Here is a tiny trained network, its code and every weight. The questions are about switching its units off for an input and a target symbol, where a switched-off unit gives its printed mean instead of its output.

import numpy as np


def w(rows, s, z=0):
    codes = np.array(rows[::2]) - 128.0
    scale = np.full(codes.shape[1], s)
    scale[-1] = z or s
    return codes * scale


def norm(h):
    return h / np.sqrt((h * h).mean(-1, keepdims=True) + 1e-5)


def f(y):
    return y / 2 * (1 + np.tanh(0.7978845608 * (y + 0.044715 * y**3)))


def softmax(a):
    e = np.exp(a - a.max(-1, keepdims=True))
    return e / e.sum(-1, keepdims=True)


def log_softmax(a):
    a = a - a.max(-1, keepdims=True)
    return a - np.log(np.exp(a).sum(-1, keepdims=True))


def net(x, mask):
    ids = ['γημστψ'.index(c) for c in x.split()]
    T = len(ids)
    res = E[ids] + P[:T]
    u = 0
    for l in range(3):
        r = norm(res)
        for j in range(3):
            rows = slice(2 * j, 2 * j + 2)
            q, k, v = (r @ M[l][rows].T for M in (Q, K, V))
            z = softmax(np.where(np.tri(T) > 0, q @ k.T / 2**0.5, -1e9)) @ v
            o = O[l][rows]
            res = res + np.where(mask[u + j], z, o[:, -1]) @ o[:, :-1]
        u += 3
        y = f(norm(res) @ A[l][:, :-1].T + A[l][:, -1])
        res = res + np.where(mask[u : u + 4], y, B[l][:, -1]) @ B[l][:, :-1]
        u += 4
    return log_softmax(norm(res)[-1] @ U[:, :-1].T + U[:, -1])


Q, K, V, O, A, B = {}, {}, {}, {}, {}, {}
E = w([
[132,173,100,102,68],'γ',
[116,134,117,54,145],'η',
[99,190,81,132,98],'μ',
[115,185,96,69,64],'σ',
[127,168,155,131,2],'τ',
[142,140,170,85,72],'ψ',
],0.0094)
P = w([
[175,96,99,160,163],'0',
[169,109,56,6,116],'1',
[117,111,170,150,133],'2',
[180,100,93,75,69],'3',
[48,150,65,106,238],'4',
[180,99,126,96,65],'5',
],0.014)
Q[0] = w([
[227,186,160,175,23],'0.h0',
[2,193,114,25,90],'0.h0',
[25,217,89,121,81],'0.h1',
[106,187,99,117,221],'0.h1',
[121,144,124,156,218],'0.h2',
[159,96,214,166,167],'0.h2',
],0.0066)
K[0] = w([
[255,8,75,109,160],'0.h0',
[176,93,220,220,145],'0.h0',
[150,93,231,152,91],'0.h1',
[35,169,189,117,107],'0.h1',
[73,96,129,183,113],'0.h2',
[146,77,132,143,129],'0.h2',
],0.0085)
V[0] = w([
[201,68,145,116,181],'0.h0',
[117,79,150,78,4],'0.h0',
[215,62,254,206,187],'0.h1',
[184,87,174,115,132],'0.h1',
[221,71,158,101,112],'0.h2',
[168,66,103,203,158],'0.h2',
],0.0065)
O[0] = w([
[174,151,175,93,138,167],'0.h0',
[125,254,133,134,93,195],'0.h0',
[167,118,185,209,222,2],'0.h1',
[156,156,119,112,154,141],'0.h1',
[131,205,133,113,73,196],'0.h2',
[140,159,72,175,126,74],'0.h2',
],0.0086,0.0045)
A[0] = w([
[149,117,85,123,94,44],'0.n0',
[84,180,189,167,254,5],'0.n1',
[100,48,67,56,110,87],'0.n2',
[56,88,134,115,78,33],'0.n3',
],0.0072,0.003)
B[0] = w([
[161,183,145,104,74,159],'0.n0',
[151,129,137,150,254,143],'0.n1',
[162,108,249,150,119,253],'0.n2',
[201,181,143,143,116,150],'0.n3',
],0.0087,0.0029)
Q[1] = w([
[170,148,178,143,101],'1.h0',
[217,136,48,112,127],'1.h0',
[255,89,111,125,60],'1.h1',
[121,106,231,77,108],'1.h1',
[180,59,156,78,76],'1.h2',
[162,117,180,50,69],'1.h2',
],0.013)
K[1] = w([
[249,116,149,177,103],'1.h0',
[150,154,176,45,83],'1.h0',
[169,82,78,89,148],'1.h1',
[210,111,110,166,125],'1.h1',
[227,107,122,136,101],'1.h2',
[202,124,122,169,115],'1.h2',
],0.015)
V[1] = w([
[171,172,166,133,103],'1.h0',
[66,100,150,73,113],'1.h0',
[122,119,113,5,144],'1.h1',
[107,199,114,95,134],'1.h1',
[148,152,120,139,209],'1.h2',
[165,131,83,67,120],'1.h2',
],0.013)
O[1] = w([
[215,188,111,37,243,215],'1.h0',
[237,129,158,165,8,148],'1.h0',
[97,102,149,60,176,222],'1.h1',
[22,89,211,74,161,207],'1.h1',
[168,108,254,231,143,93],'1.h2',
[100,38,138,128,117,255],'1.h2',
],0.0084,0.0069)
A[1] = w([
[95,190,207,114,53,162],'1.n0',
[139,193,157,72,193,203],'1.n1',
[1,231,141,119,207,254],'1.n2',
[65,92,28,193,33,178],'1.n3',
],0.0081,0.0017)
B[1] = w([
[88,128,105,111,194,212],'1.n0',
[148,92,131,174,150,247],'1.n1',
[197,152,83,169,124,253],'1.n2',
[123,7,210,69,115,159],'1.n3',
],0.012,0.0048)
Q[2] = w([
[84,196,117,153,222],'2.h0',
[122,218,202,115,217],'2.h0',
[62,125,135,172,109],'2.h1',
[12,139,101,146,187],'2.h1',
[61,154,87,186,125],'2.h2',
[105,112,116,33,154],'2.h2',
],0.011)
K[2] = w([
[79,192,117,157,142],'2.h0',
[167,196,126,186,207],'2.h0',
[41,149,189,96,125],'2.h1',
[7,163,207,147,125],'2.h1',
[67,174,159,65,88],'2.h2',
[102,106,61,116,113],'2.h2',
],0.013)
V[2] = w([
[93,60,2,180,213],'2.h0',
[195,158,184,11,105],'2.h0',
[163,121,66,162,175],'2.h1',
[203,133,77,151,147],'2.h1',
[161,65,155,173,118],'2.h2',
[162,148,17,114,118],'2.h2',
],0.0096)
O[2] = w([
[134,179,180,2,73,141],'2.h0',
[144,103,82,226,212,254],'2.h0',
[54,105,209,122,96,152],'2.h1',
[73,130,177,204,108,163],'2.h1',
[118,165,188,133,117,74],'2.h2',
[102,93,145,154,35,218],'2.h2',
],0.0086,0.0061)
A[2] = w([
[78,129,152,92,76,2],'2.n0',
[139,98,127,44,78,44],'2.n1',
[137,248,85,184,132,106],'2.n2',
[101,112,146,76,47,73],'2.n3',
],0.012,0.0046)
B[2] = w([
[117,220,128,247,165,144],'2.n0',
[93,145,61,200,143,254],'2.n1',
[218,104,65,164,8,165],'2.n2',
[101,156,135,215,200,213],'2.n3',
],0.011,0.0058)
U = w([
[86,2,152,178,101,84],'γ',
[213,115,85,211,251,7],'η',
[186,133,103,124,37,169],'μ',
[116,83,20,68,189,205],'σ',
[41,191,120,158,138,79],'τ',
[141,87,198,28,151,216],'ψ',
],0.0075,0.0014)

Each question gives the input, a string of symbols that net reads in full, and the target symbol t.
The units are the heads (2 rows each of Q, K, V and O) and the neurons (one row each of A and B). Each row of codes is followed by its name. A weight is (code - 128) times the scale printed after its matrix; where a second scale follows, it is the last column's (O, A, B and U).
mask holds one flag per unit, layer by layer, with each layer's heads first. A switched-off unit (its flag False) gives its mean, the last column of its rows in O or B, instead of its output. The means were averaged over made-up inputs and are rounded, as every weight is.
A unit's drop is (log p(t) with every unit on - log p(t) with that unit switched off) / (log p(t) with every unit on - log p(t) with every unit switched off).
The circuit of an input: a set's keep is (log p(t) with only the set's units on - log p(t) with every unit switched off) / (log p(t) with every unit on - log p(t) with every unit switched off). Starting from the 12 units with the biggest drops (on a tie, the unit counted first), units are removed one at a time, each time the one whose removal leaves the highest keep (on an exact tie, the one counted first), for as long as the keep stays at least 0.8.
circuit, biggest first: the units of the circuit, biggest drop first
unit that matters most: the unit with the biggest drop
k most important neurons: the k neurons with the biggest drops, biggest first
which heads matter: for each layer, one digit per head in row order, 1 if its drop is at least 0.15 and else 0, layers parted by /
drop of u: that unit's drop, to one decimal
input γ σ σ τ γ γ, target γ: unit that matters most : 1.n2
input σ η η, target σ: circuit, biggest first : (1.h2 2.h1)
input τ γ μ ψ τ, target γ: which heads matter : 101 / 100 / 000
input σ σ ψ σ σ, target η: circuit, biggest first : (0.h1 1.n2)
input μ τ η, target γ: circuit, biggest first : (0.h0 1.h0)
input σ σ σ μ η γ, target σ: circuit, biggest first : (2.h1 1.h1)
input ψ γ σ, target η: which heads matter : 010 / 011 / 000
input σ γ τ σ σ, target μ: which heads matter : 110 / 001 / 100
input μ σ μ τ μ, target γ: which heads matter : 000 / 100 / 000
input σ σ τ ψ τ, target μ: which heads matter : 110 / 001 / 100
input σ σ μ γ η, target γ: circuit, biggest first : (1.h0 0.h0)
input η ψ μ, target ψ: which heads matter : 111 / 101 / 101
input ψ σ σ σ ψ μ, target ψ: which heads matter : 010 / 101 / 000
input τ σ μ, target μ: which heads matter : 010 / 001 / 100
input ψ ψ τ γ η σ, target ψ: unit that matters most : 0.h1
input σ τ τ σ η, target μ: 3 most important neurons : (1.n2 0.n1 2.n2)
input γ σ σ σ ψ μ, target γ: which heads matter : 011 / 100 / 110
input τ τ σ τ σ γ, target τ: which heads matter : 010 / 100 / 000
input σ τ σ, target σ: which heads matter : 000 / 001 / 000
input γ γ τ η γ, target μ: unit that matters most : 0.h1
input τ σ μ σ, target τ: which heads matter : 010 / 000 / 000
input σ ψ η μ σ ψ, target σ: which heads matter : 000 / 000 / 000
input σ σ ψ σ τ, target η: 2 most important neurons : (0.n1 1.n2)
input τ σ η, target μ: 2 most important neurons : (1.n2 2.n2)
input τ γ ψ, target μ: 2 most important neurons : (1.n2 2.n2)
input ψ σ ψ η, target ψ: drop of 0.h1 : 0.8
